Below are the code and all the weights of a small trained network. Each question names an input and a class and asks about switching units off, where a switched-off unit gives its printed mean instead of its output.

import numpy as np


def w(rows, s, z=0):
    codes = np.array(rows[::2]) - 128.0
    scale = np.full(codes.shape[1], s)
    scale[-1] = z or s
    return codes * scale


def norm(h):
    return h / np.sqrt((h * h).mean(-1, keepdims=True) + 1e-5)


def f(y):
    return y / 2 * (1 + np.tanh(0.7978845608 * (y + 0.044715 * y**3)))


def log_softmax(a):
    a = a - a.max(-1, keepdims=True)
    return a - np.log(np.exp(a).sum(-1, keepdims=True))


def net(x, mask):
    res = np.array(x, float).reshape(1, 2) / 4 @ E
    u = 0
    for l in range(3):
        y = f(norm(res) @ A[l][:, :-1].T + A[l][:, -1])
        res = res + np.where(mask[u : u + 6], y, B[l][:, -1]) @ B[l][:, :-1]
        u += 6
    return log_softmax(norm(res)[-1] @ U[:, :-1].T + U[:, -1])


A, B = {}, {}
E = w([
[179,226,88,95,114,116,137,122,10,26,172],'x0',
[214,69,195,211,132,218,170,157,156,90,171],'x1',
],0.011)
A[0] = w([
[110,134,77,36,164,60,66,75,74,174,60,57],'0.n0',
[46,152,156,143,124,125,116,110,127,85,72,96],'0.n1',
[113,88,65,178,217,111,152,47,180,210,99,121],'0.n2',
[149,154,1,75,142,95,67,65,72,90,218,80],'0.n3',
[121,158,153,126,144,183,105,141,73,53,191,154],'0.n4',
[73,157,92,123,150,230,144,152,108,145,130,2],'0.n5',
],0.0057,0.007)
B[0] = w([
[87,149,209,116,105,132,198,245,101,217,115,248],'0.n0',
[133,213,132,166,105,145,94,203,136,93,204,129],'0.n1',
[254,103,158,68,182,95,174,61,132,101,117,230],'0.n2',
[191,68,160,158,139,156,124,100,156,121,71,254],'0.n3',
[103,70,163,93,168,118,162,114,172,123,104,242],'0.n4',
[162,131,133,166,62,129,109,92,109,144,100,95],'0.n5',
],0.0078,0.005)
A[1] = w([
[110,100,74,140,128,118,99,106,192,200,83,119],'1.n0',
[143,195,87,72,100,122,133,116,42,80,97,126],'1.n1',
[12,185,45,92,105,97,51,129,104,204,113,26],'1.n2',
[65,108,144,138,124,105,77,118,212,174,82,3],'1.n3',
[123,65,147,81,155,141,161,152,148,169,66,161],'1.n4',
[163,177,159,161,83,116,134,149,136,153,193,56],'1.n5',
],0.011,0.0042)
B[1] = w([
[151,56,129,77,186,64,88,141,124,133,68,179],'1.n0',
[163,44,147,71,181,138,115,127,223,119,74,194],'1.n1',
[26,132,113,192,75,192,49,254,108,244,157,186],'1.n2',
[212,18,140,86,188,148,100,66,188,1,52,174],'1.n3',
[84,217,102,104,84,122,136,77,67,124,187,252],'1.n4',
[159,159,57,193,102,220,161,72,60,99,92,124],'1.n5',
],0.0085,0.013)
A[2] = w([
[182,71,96,69,201,130,72,117,170,9,30,89],'2.n0',
[114,28,131,146,201,84,94,203,216,177,114,48],'2.n1',
[222,97,161,235,107,243,203,216,126,113,169,70],'2.n2',
[129,180,158,73,122,84,132,91,62,116,161,4],'2.n3',
[158,254,135,74,86,102,196,107,111,71,104,137],'2.n4',
[108,188,130,198,59,120,60,111,41,154,187,6],'2.n5',
],0.0095,0.0049)
B[2] = w([
[194,74,197,182,224,123,203,13,251,75,150,248],'2.n0',
[140,204,102,152,114,145,174,113,67,46,181,188],'2.n1',
[48,156,107,52,85,61,54,181,101,219,65,204],'2.n2',
[140,184,77,153,71,179,114,172,82,88,154,143],'2.n3',
[125,126,74,234,100,194,154,130,71,97,221,162],'2.n4',
[190,89,137,122,214,133,166,2,203,66,159,144],'2.n5',
],0.011,0.015)
U = w([
[235,29,220,35,230,54,214,39,202,45,78,130],'0',
[51,205,117,16,55,77,58,251,52,211,73,215],'1',
[172,198,58,195,84,206,212,98,57,56,224,125],'2',
[216,44,41,195,71,184,76,198,165,130,49,3],'3',
],0.015,0.012)

Each question gives the input, the list of numbers given to net, and the class t.
The units are the neurons (one row each of A and B). Each row of codes is followed by its name. A weight is (code - 128) times the scale printed after its matrix; where a second scale follows, it is the last column's (A, B and U).
mask holds one flag per neuron, layer by layer. A switched-off neuron (its flag False) gives its mean, the last column of its row in B, instead of its output. The means were averaged over made-up inputs and are rounded, as every weight is.
A unit's drop is (log p(t) with every unit on - log p(t) with that unit switched off) / (log p(t) with every unit on - log p(t) with every unit switched off).
most important unit: the unit with the biggest drop
k most important neurons: the k neurons with the biggest drops, biggest first
top k neurons in layer l: the k neurons of layer l with the biggest drops, biggest first
drop of u: that unit's drop, to one decimal
input [0,-3], class 2: most important unit => 0.n0
input [3,2], class 2: 2 most important neurons => (0.n4 1.n1)
input [-3,-2], class 2: top 2 neurons in layer 1 => (1.n4 1.n1)
input [5,7], class 1: 2 most important neurons => (2.n2 1.n3)
input [3,1], class 2: 3 most important neurons => (0.n4 1.n1 1.n3)
input [4,7], class 1: 3 most important neurons => (2.n2 1.n3 1.n1)
input [-1,3], class 2: top 4 neurons in layer 1 => (1.n1 1.n3 1.n2 1.n4)
input [-3,-1], class 2: 3 most important neurons => (0.n2 1.n4 1.n1)
input [1,-3], class 2: 2 most important neurons => (0.n3 0.n0)
input [-1,-4], class 1: 2 most important neurons => (2.n0 1.n2)
input [5,-6], class 1: top 2 neurons in layer 0 => (0.n2 0.n0)
input [-2,-1], class 2: drop of 0.n2 => 0.9
input [-5,7], class 1: drop of 2.n2 => 0.1
input [-5,-8], class 1: most important unit => 1.n2
input [-2,2], class 2: drop of 1.n2 => 0.2
